Below are the code and all the weights of a small trained network. Each question names an input and a target symbol and asks about switching units off, where a switched-off unit gives its printed mean instead of its output.

import numpy as np


def w(rows, s, z=0):
    codes = np.array(rows[::2]) - 128.0
    scale = np.full(codes.shape[1], s)
    scale[-1] = z or s
    return codes * scale


def f(y):
    return np.maximum(y, 0)


def softmax(a):
    e = np.exp(a - a.max(-1, keepdims=True))
    return e / e.sum(-1, keepdims=True)


def log_softmax(a):
    a = a - a.max(-1, keepdims=True)
    return a - np.log(np.exp(a).sum(-1, keepdims=True))


def net(x, mask):
    ids = ['ΓΛΩαδζηθμξπσφψ'.index(c) for c in x.split()]
    T = len(ids)
    res = E[ids] + P[:T]
    r = res
    for j in range(2):
        rows = slice(3 * j, 3 * j + 3)
        q, k, v = (r @ M[0][rows].T for M in (Q, K, V))
        z = softmax(np.where(np.tri(T) > 0, q @ k.T / 3**0.5, -1e9)) @ v
        o = O[0][rows]
        res = res + np.where(mask[j], z, o[:, -1]) @ o[:, :-1]
    y = f(res @ A[0][:, :-1].T + A[0][:, -1])
    res = res + np.where(mask[2:18], y, B[0][:, -1]) @ B[0][:, :-1]
    return log_softmax(res[-1] @ U[:, :-1].T + U[:, -1])


Q, K, V, O, A, B = {}, {}, {}, {}, {}, {}
E = w([
[58,169,125,118],'Γ',
[126,254,83,62],'Λ',
[154,166,175,89],'Ω',
[155,220,186,194],'α',
[53,179,162,135],'δ',
[123,179,132,96],'ζ',
[113,176,174,161],'η',
[74,186,190,203],'θ',
[135,81,105,81],'μ',
[167,99,104,71],'ξ',
[181,128,107,81],'π',
[82,110,134,94],'σ',
[112,151,203,192],'φ',
[66,110,204,177],'ψ',
],0.018)
P = w([
[112,159,198,7],'0',
[78,144,158,158],'1',
[91,138,137,153],'2',
[104,160,142,143],'3',
[116,137,126,151],'4',
[96,165,123,143],'5',
[112,145,129,147],'6',
[141,170,138,134],'7',
[112,155,124,132],'8',
[112,166,126,131],'9',
[131,192,119,117],'10',
],0.013)
Q[0] = w([
[107,134,67,41],'H1',
[127,121,175,219],'H1',
[57,255,156,208],'H1',
[61,233,158,127],'H2',
[201,63,73,75],'H2',
[139,123,72,138],'H2',
],0.0096)
K[0] = w([
[215,197,104,50],'H1',
[151,91,129,250],'H1',
[118,113,54,164],'H1',
[150,112,228,1],'H2',
[143,87,37,154],'H2',
[27,94,158,164],'H2',
],0.0085)
V[0] = w([
[130,93,122,207],'H1',
[91,149,241,154],'H1',
[89,89,100,190],'H1',
[58,86,202,208],'H2',
[162,205,146,255],'H2',
[227,231,97,160],'H2',
],0.0092)
O[0] = w([
[158,164,108,79,33],'H1',
[54,196,120,121,242],'H1',
[150,116,127,57,50],'H1',
[101,187,90,5,45],'H2',
[93,147,23,159,3],'H2',
[136,188,87,231,120],'H2',
],0.011,0.0074)
A[0] = w([
[41,199,170,93,203],'N1',
[210,106,254,151,134],'N2',
[136,154,205,136,156],'N3',
[87,164,175,5,159],'N4',
[212,146,178,153,120],'N5',
[168,77,170,179,128],'N6',
[130,173,107,168,143],'N7',
[182,162,161,53,60],'N8',
[97,130,152,94,188],'N9',
[43,138,137,111,252],'N10',
[168,169,222,142,194],'N11',
[114,76,226,140,185],'N12',
[110,142,111,200,36],'N13',
[148,175,117,117,153],'N14',
[171,125,176,173,115],'N15',
[124,107,160,200,138],'N16',
],0.0095,0.0036)
B[0] = w([
[205,140,102,81,243],'N1',
[90,72,30,103,255],'N2',
[167,104,91,169,224],'N3',
[171,86,193,140,212],'N4',
[112,121,110,71,184],'N5',
[49,163,83,81,197],'N6',
[113,154,192,51,168],'N7',
[66,48,185,145,151],'N8',
[238,75,152,130,171],'N9',
[245,201,115,113,202],'N10',
[140,96,29,119,244],'N11',
[117,105,2,224,243],'N12',
[70,120,203,110,176],'N13',
[121,152,117,40,143],'N14',
[69,121,88,51,199],'N15',
[70,177,93,45,214],'N16',
],0.0051,0.018)
U = w([
[206,106,119,171,203],'Γ',
[2,153,151,184,38],'Λ',
[144,137,107,115,120],'Ω',
[69,219,154,137,50],'α',
[195,123,165,159,156],'δ',
[136,160,82,183,188],'ζ',
[160,184,141,156,98],'η',
[118,172,106,65,152],'θ',
[143,53,120,130,126],'μ',
[148,101,67,159,82],'ξ',
[79,139,100,93,253],'π',
[192,31,158,180,102],'σ',
[141,171,143,94,93],'φ',
[99,73,203,33,50],'ψ',
],0.0079,0.0038)

Each question gives the input, a string of symbols that net reads in full, and the target symbol t.
The units are the heads (3 rows each of Q, K, V and O) and the neurons (one row each of A and B). Each row of codes is followed by its name. A weight is (code - 128) times the scale printed after its matrix; where a second scale follows, it is the last column's (O, A, B and U).
mask holds one flag per unit, heads first, then neurons. A switched-off unit (its flag False) gives its mean, the last column of its rows in O or B, instead of its output. The means were averaged over made-up inputs and are rounded, as every weight is.
A unit's drop is (log p(t) with every unit on - log p(t) with that unit switched off) / (log p(t) with every unit on - log p(t) with every unit switched off).
The circuit of an input: a set's keep is (log p(t) with only the set's units on - log p(t) with every unit switched off) / (log p(t) with every unit on - log p(t) with every unit switched off). Starting from the 12 units with the biggest drops (on a tie, the unit counted first), units are removed one at a time, each time the one whose removal leaves the highest keep (on an exact tie, the one counted first), for as long as the keep stays at least 0.8.
circuit, biggest first: the units of the circuit, biggest drop first
top k neurons: the k neurons with the biggest drops, biggest first
heads that matter: for each layer, one digit per head in row order, 1 if its drop is at least 0.15 and else 0, layers parted by /
input Λ μ Γ, target Λ: circuit, biggest first => [H2; N1; N13]
input Λ Γ π δ μ, target Λ: top 2 neurons => [N1; N11]
input θ η μ θ ξ δ, target θ: heads that matter => 01
input ψ σ Λ Γ δ, target ψ: circuit, biggest first => [H2; N4]
input ξ θ φ ψ μ φ φ φ ψ η Λ, target ξ: heads that matter => 11
input α ζ Λ μ δ, target α: heads that matter => 01
input Λ ξ ξ ξ φ α, target Λ: heads that matter => 01
input ξ δ Λ φ Λ ψ σ η α, target ξ: heads that matter => 01
input ξ α ξ δ ψ Γ θ θ, target ξ: heads that matter => 01
input Λ ζ σ Γ ψ η, target Λ: circuit, biggest first => [H2; N13; N1]
input Λ π σ σ Λ θ, target Λ: circuit, biggest first => [H2; N13]
input σ σ σ θ δ μ φ, target σ: heads that matter => 11
input ψ σ δ Γ, target ψ: heads that matter => 01
input θ Γ δ α, target θ: circuit, biggest first => [H2]
input θ φ σ θ Γ μ α, target θ: heads that matter => 11
input θ Λ ζ ζ ψ μ α η, target θ: heads that matter => 11
input ψ Γ Γ θ ζ ξ Λ Λ, target ψ: circuit, biggest first => [H2; N8; N4]
input σ π ξ δ Λ ξ ψ α ψ Λ ψ, target σ: top 2 neurons => [N4; N16]
input ξ ζ μ Γ η ψ, target ξ: top 4 neurons => [N12; N2; N11; N3]
input Λ ξ φ μ ζ σ θ, target Λ: top neuron => [N13]
